Table B holds the same points as the rows below and some others, measured another way and shuffled. Each row below is followed by which row of B it is.
B:
[[ -21  174   -5  149 -208 -115 -120  179  103 -263   16  359   -9   65
   223    2 -108 -435  158  -11   91   77 -176   73 -265 -105  137 -258]
 [  48  169   81  -62   49  -43  -26   10   72   66 -224   88 -221  -59
     5   97   39  129   83   46 -132    0   32  -87  -84   27  122  -24]
 [ 254 -368 -334   90  195   66  -42   63   -2  153  275   74   47  330
  -142  405 -140 -118 -304  -70  172   98 -151 -166 -125   69 -237  -43]
 [ 125  225   45 -207    7  169   57   62  139   85 -139  214 -250   36
  -132  150  -96   54  238   72 -242   47   83 -185 -206 -173   72   84]
 [ 284   21 -112  153  190  -37  -23   69   98  313  130  110 -140  126
    50  187 -135 -124  -95  130  -59   22 -273 -303 -166   99  -75 -143]
 [  83 -172    1   30  345 -205  -33 -112   19  259 -103 -258 -140  -29
    12   87  251  405 -362  103   36  -81  -98 -133  130  380  -64  -49]
 [-188  -19 -193 -469 -577   55  -56  152  104 -243  245   64  354  368
   -25 -125  -20 -188 -112  -62  365  -25  -29  244  -35 -420 -246  -35]
 [ -55 -138   48 -125   15   -2   17   61   80 -276   -7   22  -23   56
    -1  -47  132  107  -81   29   97   30   53  102  -48   26  -18   65]
 [  -9  115   34  137 -228 -183  -84  194  131 -211  199  177   98   84
   339 -237  -51 -384  -26  138  199   -4 -323   62 -162  -32   -3 -258]
 [ 263  -84 -177    6  -53   74  -20  122   16  246  242   34   27  221
   -23  185 -212  -94 -206   53  100    1 -147 -178  -74  -45 -209   10]
 [-119 -177  -22  -43   31  -76  -24   71  104 -384   40  113   38  120
    44  -19  152  -67  -68  -29  170   74  -35  149 -127   28    5  -75]
 [ 142  -58  122  123 -102  -61  -36  144  -41  -69   93  -85    1  -52
   192 -122  -56   58 -224  134  151  -64  -48   45   71  123  -64  100]
 [ 189  318  120  126 -208   12  -67  178   19   51  -75  232 -174  -72
   155   49 -252 -180  168   87  -95   -1  -42  -87 -150  -96  132  -17]
 [ 206  309   89  295 -284  -58 -134  238  -32    0  -14  279 -110  -82
   276   46 -325 -349  120   64    6    7 -121  -32 -155  -67  143 -105]
 [ -32  372   97  -44 -555  -99  -95  243  116 -158  125  208  114   48
   327 -303 -169 -384  109  140  152  -66 -208  104 -125 -271   23 -167]
 [  38  -44  112 -222  -59  117   49   61    3 -121 -113  -56 -105  -23
   -94    9   40  306  -55   36   -8  -18  229   54   44  -36  -20  265]
 [  69   -3  110  -77  -56   42   15   93   14  -93  -44  -15  -88  -23
    21  -26    0  156  -65   74   22  -23   93   26    6   15  -14  154]
 [  71 -160   76  122  -50 -100  -37  133  -15 -172  136  -85   47    9
   190 -136   26   28 -268  110  217  -42  -83   96   45  156  -81   40]
 [ -94  -13   48 -224 -189  124  -34   77  -30 -340 -244  146  -85    0
  -147  175   21  141  108 -170   27   68  353  223  -51 -171  111  192]
 [  -6  118  118 -183  160 -131   -6 -106   75  215 -309 -149 -229 -115
   -35   29  238  446  -88  100 -126  -95   55 -105   83  166   66    3]
 [-118  152    7   -4   71 -206 -146  -82    6   11 -459  129 -229 -105
   -21  280  174  150   83 -147  -85   17   97   41  -54  105  265 -201]
 [ 213   29  168  139 -167  -25  -39  166  -84   27   58 -112  -40 -109
   205 -116 -140  109 -206  160  108  -95   -8   12  112  106  -49  173]
 [ 152  276  150 -206  -90  181   60   88   72   81 -206  134 -275  -70
   -92   85 -121  173  218   86 -246    0  185 -132 -106 -169   96  209]
 [-235  470   85 -404 -790   -4  -72  226  168 -321   13  264  179  115
   184 -345  -89 -332  273   44  148  -55  -25  251 -137 -538   42 -112]
 [ -47 -224 -101  286 -274 -155 -217  189 -152 -430   61  157  182   81
   186  145  -87 -300 -205 -213  414   74    0  344  -25   40   37 -114]
 [ 270 -129 -349   41  160  132  -43   73   63  231  152  293  -79  328
  -199  538 -238 -253  -28 -111  -21  150 -131 -266 -287  -87 -115 -120]
 [-157  255  125 -303 -700   29  -87  205  -16 -323  -66   73  153   11
   121 -222  -86  -54   64  -25  209  -81  181  328   50 -359   15  113]
 [ 227  269  117  167 -101  -30  -31  171   79  110   37  172 -162  -48
   222  -49 -207 -181   86  191  -84  -17 -184 -164 -150  -11   64  -64]
 [ 460  -81 -289    1  256  212   41   50   60  552  204  128 -173  283
  -239  500 -304  -43 -110   54 -147   68 -150 -474 -198  -30 -217   29]
 [  82  183   46   23    4  -14   -4  114  179  -57   11  259 -147   50
   105   -9  -61 -207  166  117  -92   52 -163 -122 -252  -65   81 -132]
 [ 172 -462 -275  -77  281   91   36    5   35   82  241  -70   41  316
  -212  294   25  118 -363  -31  160   69  -58 -122  -49  116 -284   68]
 [ 193 -184  -36   71  159  -60  -23   24  -21  184   82 -156  -51   49
    25   95   18  203 -333   94   96  -48  -87 -114   74  221 -141   47]
 [  72  175   51  123  246 -232  -42  -22  177  187 -111   95 -225  -37
   165    5  117  -22   12  167 -131  -14 -289 -231 -157  201  115 -290]
 [ 297   87  174  297 -193  -84  -74  212  -96  109  136  -97  -31 -129
   328 -156 -223  -23 -234  218  125 -112 -140  -41   98  153  -52   91]
 [  48   41   34  117    2 -101  -34  127  136 -153  106  171  -41   67
   193  -85  -12 -222    2  117   66   38 -214  -33 -184   37   27 -162]
 [-393  230   93 -824 -662  199   35   92  134 -493 -215  108  120  125
  -196 -196  140  187  254 -108   82  -30  423  393  -13 -590   14  237]
 [-153   31   67 -199 -173 -139  -44   31   86 -167  -60  -58   54   32
    97 -175  189  118 -108   55  152  -69  -19  149   37  -11  -17  -52]
 [ 326 -219 -364  210  325  -12  -17   80  162  304  406  213   -8  393
   -15  336 -179 -384 -194   70   71  116 -468 -383 -312   89 -223 -286]
 [ 179  292  116  -58  -67   97   24  114  102   99 -112  198 -244  -47
    20   51 -153  -15  206  126 -207   11   10 -174 -168 -115   98   59]
 [ 104   50   81   36  -41  -19  -14  119   61  -64   32   70  -80    2
   113  -48  -52  -26  -33  116   23   -5  -68  -35  -81   25    8   15]
 [  27   36   17  -24  564 -443  -68 -317   85  679 -386 -402 -304 -146
    17  125  478  673 -376  162 -152 -185 -216 -327  207  566   37 -278]
 [-160 -165   -7 -115 -169    9  -76   91  -22 -487 -118  125   51   66
   -50  103   92   19  -22 -177  199   81  230  311  -49  -78   69   73]
 [ -30  195   -2  112 -183 -179  -75  184  219 -205  181  302   49  133
   315 -197  -53 -496  108  134  118   37 -382   -2 -287  -91   44 -354]
 [-113 -169   12 -144  106  -61    2   -2   99 -262  -73    0  -33   68
   -38   -3  229  163  -97  -12   93   34   47  106  -48   75    5    4]
 [ -13  -21   95 -136 -177   17   -3  114   31 -199    8  -21   13   17
    51 -114   35  103  -87   58  121  -31   74  122   23  -48  -42  126]
 [-152  -41   55 -247 -243   -7  -11   98   81 -347   11   27   93   91
    34 -158  115   41  -47   16  181   -8   75  214  -19 -130  -41   60]
 [  19 -113   77  -78  -21    4    9   82   34 -184    7  -33  -22   15
    24  -58   71  145 -128   57   96  -10   57   79    6   46  -43  117]
 [-134   94 -148   24 -206 -125 -112  161  202 -349  129  428  105  245
   161   11  -35 -576  169  -62  165  123 -274   98 -356 -203   73 -391]
 [ 413 -241 -105  250   58    3  -43  136 -114  329  305 -165   21  112
    81  153 -231   43 -453  128  183  -57 -173 -188   91  206 -266  110]
 [  68  174   52  100  310 -253  -44  -64  169  266 -169   37 -258  -62
   136   37  167   85  -18  166 -159  -30 -269 -257 -120  255  114 -288]
 [ 533 -273 -453  272  370   62  -16   84   80  603  483  133  -30  430
   -86  503 -328 -319 -325   77   45   95 -475 -530 -254  123 -334 -211]
 [ 444   34 -152  170  121   86   -2  124   43  461  218  119 -142  162
     1  280 -327 -155 -114  139  -79   17 -246 -393 -163   25 -149  -37]
 [ 294   13 -201  -11   42  110    2  104   97  305  199  168  -71  247
   -75  261 -241 -177  -49   68  -38   48 -194 -295 -202  -98 -158  -58]
 [ 335 -520 -473   65  431   92   18    4   75  328  422   29   51  479
  -237  494  -97 -100 -412  -28  148  123 -287 -336 -176  139 -376  -96]
 [  97  -53   87  113  -81  -73  -36  140    8 -121  114  -24    8   -5
   192 -123  -30  -18 -181  122  151  -38  -97   43    4   95  -49   24]
 [  15 -137   68  -10  -23  -45  -11   98   31 -215   64  -31   13   31
    90  -89   71   76 -171   69  154   -7  -12   93    1   82  -50   64]
 [ 427 -317 -204  147  211   44  -19   50  -99  475  260 -200  -21  173
   -74  314 -179  170 -496   80  127  -42 -143 -274   93  231 -311  113]
 [-133  -96   69 -337  435 -135   25 -273   67  190 -496 -273 -302 -112
  -247  187  496  786 -167   -8 -170  -71  230  -70  155  300   82   67]
 [-105  215   11  144 -382 -117 -238  148 -105 -323 -320  352  -52  -82
   123  242 -129 -268  197 -257  108   75  162  282 -122 -138  300 -152]
 [ 167   46  128  162  -76  -79  -44  139   -8   14   63  -31  -66  -65
   214 -105  -84    9 -147  160   78  -64 -106  -26   20  121  -15   33]
 [  40 -218  -61 -108  228  -57    7  -46   49   59  -28 -120  -69   91
   -92  117  177  286 -247   28   60  -14   -7  -62   30  175  -99   27]
 [-636  117  -76 -781 -742  -47  -47   97  267 -730   25  192  414  340
   -12 -384  305 -203  153 -136  378   -3   82  536 -118 -589  -61 -164]
 [ 165   38  173   -2 -105   19   -6  100  -61   53  -60 -133 -108 -120
    84  -58  -61  259 -157  124   24  -85  102   -1  122   84  -21  218]
 [  -5   76   67  145 -498  -23 -211  212 -233 -333 -200  167   33 -105
   120  170 -214 -117    1 -218  229   19  276  350   51 -122  164  100]
 [ 245  193  124  235 -124  -68  -53  192   25   96   89   90 -104  -65
   272  -87 -207 -165  -38  201    7  -44 -195 -119  -76   55   20  -43]
 [  87  -90   80  161  -44 -116  -41  139   17 -148  145  -27   35    6
   228 -149   -9  -58 -209  137  187  -29 -151   53   -3  139  -54  -17]
 [ -44  233    8  -78 -200   59  -75  121   71 -249 -233  400 -158   24
   -36  213 -110 -213  330 -137  -92  116  134   71 -265 -245  228  -67]
 [-281  -57  -85 -266   37  -50   19   35  308 -493   16  312   28  250
   -33  -55  250 -223  181  -35   71  139 -105  117 -331 -158   58 -239]
 [  61  286 -145 -226 -577   52  -72  220  108   98  245  205  196  276
   100  -59 -285 -381   37   63  161  -47 -196  -21 -142 -424 -165 -124]
 [  54 -105   94   34   19  -84  -17   65    4  -82   12 -106  -34  -27
   111  -76   79  163 -217  100  118  -48  -21   48   64  161  -41   62]
 [-234  -62   29 -393 -213   88    1   51   69 -458 -157  106   25   95
  -144    6  155  138   74 -128  106   56  282  277  -53 -214   36  137]
 [ -39 -158   65 -157    8   27   27   53   51 -247  -23  -31  -28   47
   -36  -33  130  192 -107   27   94   13  116  111   -2   21  -36  138]]
Rows of B count from 0, top down.

[-340 -143 -144   65  161   -4 -115  203  460 -167  208   13  524  104
 -252  506 -101 -504 -426  416   24  -80  273  163  180  487] => 18
[-277  -96  -87  -36  113  146  105    2   69  222   62  127  411  -82
  120  284  177 -385 -349  311 -275  155 -122  138  227   66] => 8
[ 199   16  438   86 -124  -42   74   12 -185   66 -373 -465 -747  298
  578 -661  -16  268  447 -269  335   94 -352  200 -115 -110] => 53
[  17 -173   35 -182 -163  -92  204  168  210 -178  390   -8  197 -216
 -391  214   21  -72   -3  185  192   -4   82 -115  114  150] => 45
[ 142   27  300  -25 -162  -55   96  -51 -202  154 -348 -221 -562  365
  422 -565  -13  302  426 -368  135    8 -248  157 -185  -40] => 20
[  99   15   78 -208 -176  -53  204  -90 -240  177  -45   60 -254   19
   33 -389   50  371  219 -244 -102   57 -167  -27 -251   11] => 27
[ -11 -174  106  -36 -155 -160  182  144  157  -13  218  -16   54   63
  -20   11 -119  -10   67  -50  241 -127  102 -135  104  148] => 7
[  59 -125  187 -229 -225  -60  221   87   86  -52  100  -38   64    7
  -80  215  150 -139  232   -3  233  -41  -71   35  209  -93] => 24
[ -46 -125  175  151   48  -21   78  166  138  -75  128 -314 -107 -100
  194  -99  -67 -132 -117  252  278  118  -95   39  132  127] => 61
[-135 -212  -74  -85  -45   -7   44  253  461 -250  389  -12  427  -72
 -506  415   -1 -357 -175  404  103  -11  196   25  194  365] => 70
[ -97   19  -28    3   70   82 -102   21   52    3 -134 -110 -110  169
  -52 -237   -3   35  -64  113 -173  137  -79  256 -235  332] => 3
[ -80  -80   16 -116  -21 -143  177   77   49 -105  300   19  188 -294
 -136  256  -45  -59 -221  160  200  -31   84  -93   64  127] => 11
[-292 -151 -131  -15   99  322   49   54  217  287   21  114  467   80
   14  196  288 -492 -265  423 -495  277 -200  242  268  130] => 37
[ -57  -48    8  -93  -73   21   83    0   10  146  -32   58    2  156
    8 -148   34   46   53  -43 -152   37  -71   82  -83  156] => 52
[ -71  -39  108  -36   67  -56  103   77   21 -148  152 -186   36 -309
   29  189   27 -150 -235  283  249   98  -70   80   91   60] => 17
[ -95  -71  -49 -112  -86  -41  159  -24  -35  221   71  182  104   88
    0 -109   -7   95  -20 -101 -188  -19   -1  -49  -86  162] => 51
[-116 -133  108  155   84   -9   61  157  166  -50  157 -233   15 -104
  152  -27  -74 -173 -223  288  192  104  -47   37  137  189] => 43
[ 222 -169  228 -168 -351  140  216  105   87  122  -44 -149 -296  264
  -78 -466  231  131  602 -101  -59  187 -317   72   37  -66] => 67
[-126 -101  -25 -105  -39 -165   10  145  277 -234  210   23  277   53
 -312  372 -131 -184 -131  112  228 -193  279   39   33  348] => 15
[  93   59  375  129   12 -211   51   21 -193  -88 -203 -437 -595   48
  545 -388 -198  234  108 -176  531  -30 -141  102 -137    4] => 6
[ 188   62  275 -126 -179   46  170 -126 -347  249 -345 -168 -600  190
  384 -664  141  394  444 -329  -48  177 -424  154 -245 -171] => 49
[-181  -26  -21  100   83  -78  155  -73 -190  369    3  111  -21    8
  441 -296 -152  157 -261 -113 -162   16  -59 -107 -109  143] => 13
[ 274   83  400 -160 -221 -150  223 -109 -410   66 -272 -269 -697   49
  415 -530   44  463  475 -410  332   39 -336   67 -218 -256] => 40
[ -20  -42  199   38  -71 -289  107   40  -37   -6  -11 -105 -187  169
  311  -96 -262  124   47 -259  406 -248  118  -67  -47  126] => 44
[ -52 -146  -49 -241 -175  166  212   24   82  228  108  197  245   49
 -210   13  270 -110  119   97 -349  157 -173   46  107   28] => 0
[ 174  -64  279 -218 -309 -187  160   56   10  -98  -74 -102 -252  276
  -15  -67   -5  138  483 -325  372 -191   -1   47  -20  -26] => 60
[ 178    4  249 -190 -257  -62  146  -44 -160  102 -237 -104 -416  291
  150 -403   68  295  486 -352   96  -13 -200  112 -171  -63] => 58
[ -66 -126   -9 -113 -111 -124  203   69   62   67  249  117  167  -59
  -97   53  -64   26  -63  -17   47  -74   86 -150   24  154] => 9
[  27   22  343  177   21 -237  123   -4 -233   84 -161 -319 -499   64
  721 -398 -252  224   25 -254  470  -88 -119  -20  -67  -27] => 5
[  30  -29   54 -308 -196 -265  133   30   36 -202  147  104  100   15
 -323  296  -64   74  115 -162  287 -260  211  -30  -83  148] => 62
[ -86  -32  230  243   75 -259   62   64  -63   50  -44 -247 -293  107
  587 -255 -346  108 -136 -154  431 -153   55  -60  -35  160] => 46
[ 100  -27  195 -103 -148 -249  175   42  -87 -106   96 -119 -250  -60
   51 -143 -149  255  131 -188  383 -120   35  -91 -124   70] => 63
